Here is a tiny trained network, its code and every weight. The questions are about switching its units off for an input and a class, where a switched-off unit gives its printed mean instead of its output.

import numpy as np


def w(rows, s, z=0):
    codes = np.array(rows[::2]) - 128.0
    scale = np.full(codes.shape[1], s)
    scale[-1] = z or s
    return codes * scale


def norm(h):
    return h / np.sqrt((h * h).mean(-1, keepdims=True) + 1e-5)


def f(y):
    return y / 2 * (1 + np.tanh(0.7978845608 * (y + 0.044715 * y**3)))


def log_softmax(a):
    a = a - a.max(-1, keepdims=True)
    return a - np.log(np.exp(a).sum(-1, keepdims=True))


def net(x, mask):
    res = np.array(x, float).reshape(1, 7) / 4 @ E
    u = 0
    for l in range(4):
        y = f(norm(res) @ A[l][:, :-1].T + A[l][:, -1])
        res = res + np.where(mask[u : u + 3], y, B[l][:, -1]) @ B[l][:, :-1]
        u += 3
    return log_softmax(norm(res)[-1] @ U[:, :-1].T + U[:, -1])


A, B = {}, {}
E = w([
[116,129,129,130,121,129],'x0',
[99,255,87,139,183,122],'x1',
[122,129,125,124,121,129],'x2',
[122,130,122,130,123,130],'x3',
[188,176,172,198,60,55],'x4',
[177,186,148,111,102,222],'x5',
[131,127,126,129,130,130],'x6',
],0.0078)
A[0] = w([
[51,2,125,144,222,110,70],'L0N0',
[108,160,78,142,234,109,179],'L0N1',
[130,88,127,62,177,184,2],'L0N2',
],0.0065,0.0026)
B[0] = w([
[104,68,2,58,95,146,254],'L0N0',
[7,212,166,16,49,82,221],'L0N1',
[34,177,142,248,87,195,165],'L0N2',
],0.0083,0.0035)
A[1] = w([
[200,102,125,186,129,148,69],'L1N0',
[141,104,136,125,164,255,4],'L1N1',
[217,157,83,101,133,34,175],'L1N2',
],0.0073,0.003)
B[1] = w([
[102,118,115,96,43,113,163],'L1N0',
[86,87,255,133,160,97,177],'L1N1',
[116,104,129,200,142,137,251],'L1N2',
],0.013,0.0027)
A[2] = w([
[254,182,113,179,189,186,246],'L2N0',
[127,91,93,103,50,113,255],'L2N1',
[163,127,130,53,158,170,94],'L2N2',
],0.0083,0.0017)
B[2] = w([
[71,244,52,123,94,121,192],'L2N0',
[140,122,89,138,191,163,255],'L2N1',
[117,161,231,26,197,113,135],'L2N2',
],0.011,0.0038)
A[3] = w([
[218,139,94,159,84,97,91],'L3N0',
[30,108,81,179,152,80,253],'L3N1',
[206,199,122,77,2,228,180],'L3N2',
],0.0065,0.0024)
B[3] = w([
[189,46,165,108,160,208,163],'L3N0',
[217,120,193,173,79,40,253],'L3N1',
[202,91,99,152,246,245,208],'L3N2',
],0.011,0.0043)
U = w([
[106,31,13,50,136,125,252],'0',
[223,30,114,190,60,93,55],'1',
[86,60,217,87,98,209,197],'2',
[251,100,115,150,171,240,119],'3',
[47,174,65,14,88,40,69],'4',
[151,195,166,188,75,26,158],'5',
[72,220,155,51,201,199,55],'6',
[169,242,48,191,98,190,110],'7',
],0.017,0.0019)

Each question gives the input, the list of numbers given to net, and the class t.
The units are the neurons (one row each of A and B). Each row of codes is followed by its name. A weight is (code - 128) times the scale printed after its matrix; where a second scale follows, it is the last column's (A, B and U).
mask holds one flag per neuron, layer by layer. A switched-off neuron (its flag False) gives its mean, the last column of its row in B, instead of its output. The means were averaged over made-up inputs and are rounded, as every weight is.
A unit's drop is (log p(t) with every unit on - log p(t) with that unit switched off) / (log p(t) with every unit on - log p(t) with every unit switched off).
The circuit of an input: a set's keep is (log p(t) with only the set's units on - log p(t) with every unit switched off) / (log p(t) with every unit on - log p(t) with every unit switched off). Starting from all 12 units, units are removed one at a time, each time the one whose removal leaves the highest keep (on an exact tie, the one counted first), for as long as the keep stays at least 0.8.
units of the circuit, in order: the units of the circuit, biggest drop first
most important unit: the unit with the biggest drop
k most important neurons: the k neurons with the biggest drops, biggest first
top k neurons in layer l: the k neurons of layer l with the biggest drops, biggest first
drop when u is switched off: that unit's drop, to one decimal
input [5,0,5,-4,-7,1,-6], class 2: most important unit -> L0N2
input [4,1,2,8,-1,0,-1], class 4: 4 most important neurons -> L1N2; L3N0; L0N1; L0N2
input [-5,0,-5,-8,-4,1,4], class 2: 2 most important neurons -> L0N2; L2N0
input [4,5,-3,-8,0,4,-4], class 6: 2 most important neurons -> L0N1; L2N2
input [-4,5,6,8,1,0,4], class 5: 2 most important neurons -> L0N0; L0N1
input [0,1,-3,5,-2,-8,-5], class 4: 3 most important neurons -> L0N1; L3N2; L0N0
input [-8,0,-4,2,-4,1,-7], class 2: 3 most important neurons -> L0N2; L2N0; L3N1
input [-4,-1,-7,1,0,7,2], class 2: 3 most important neurons -> L1N1; L0N1; L1N0
input [-5,-2,-1,-1,5,4,-8], class 3: 2 most important neurons -> L1N0; L3N2
input [-7,2,-5,7,-1,3,5], class 6: 2 most important neurons -> L2N2; L1N2
input [-7,-5,-6,5,6,1,-5], class 3: units of the circuit, in order -> L1N1; L3N2
input [0,-5,-4,8,0,3,6], class 2: 4 most important neurons -> L1N1; L0N1; L3N1; L2N0
input [6,1,1,4,-8,-6,0], class 4: drop when L2N1 is switched off -> -0.1
input [-5,3,7,8,-1,-4,2], class 4: drop when L0N1 is switched off -> 2.2
input [-7,7,-2,-6,-4,0,2], class 4: drop when L3N2 is switched off -> 0.1
input [-3,7,0,2,-7,-8,7], class 4: units of the circuit, in order -> L0N1
input [-7,-6,5,-2,0,-4,4], class 0: top 2 neurons in layer 1 -> L1N1; L1N2
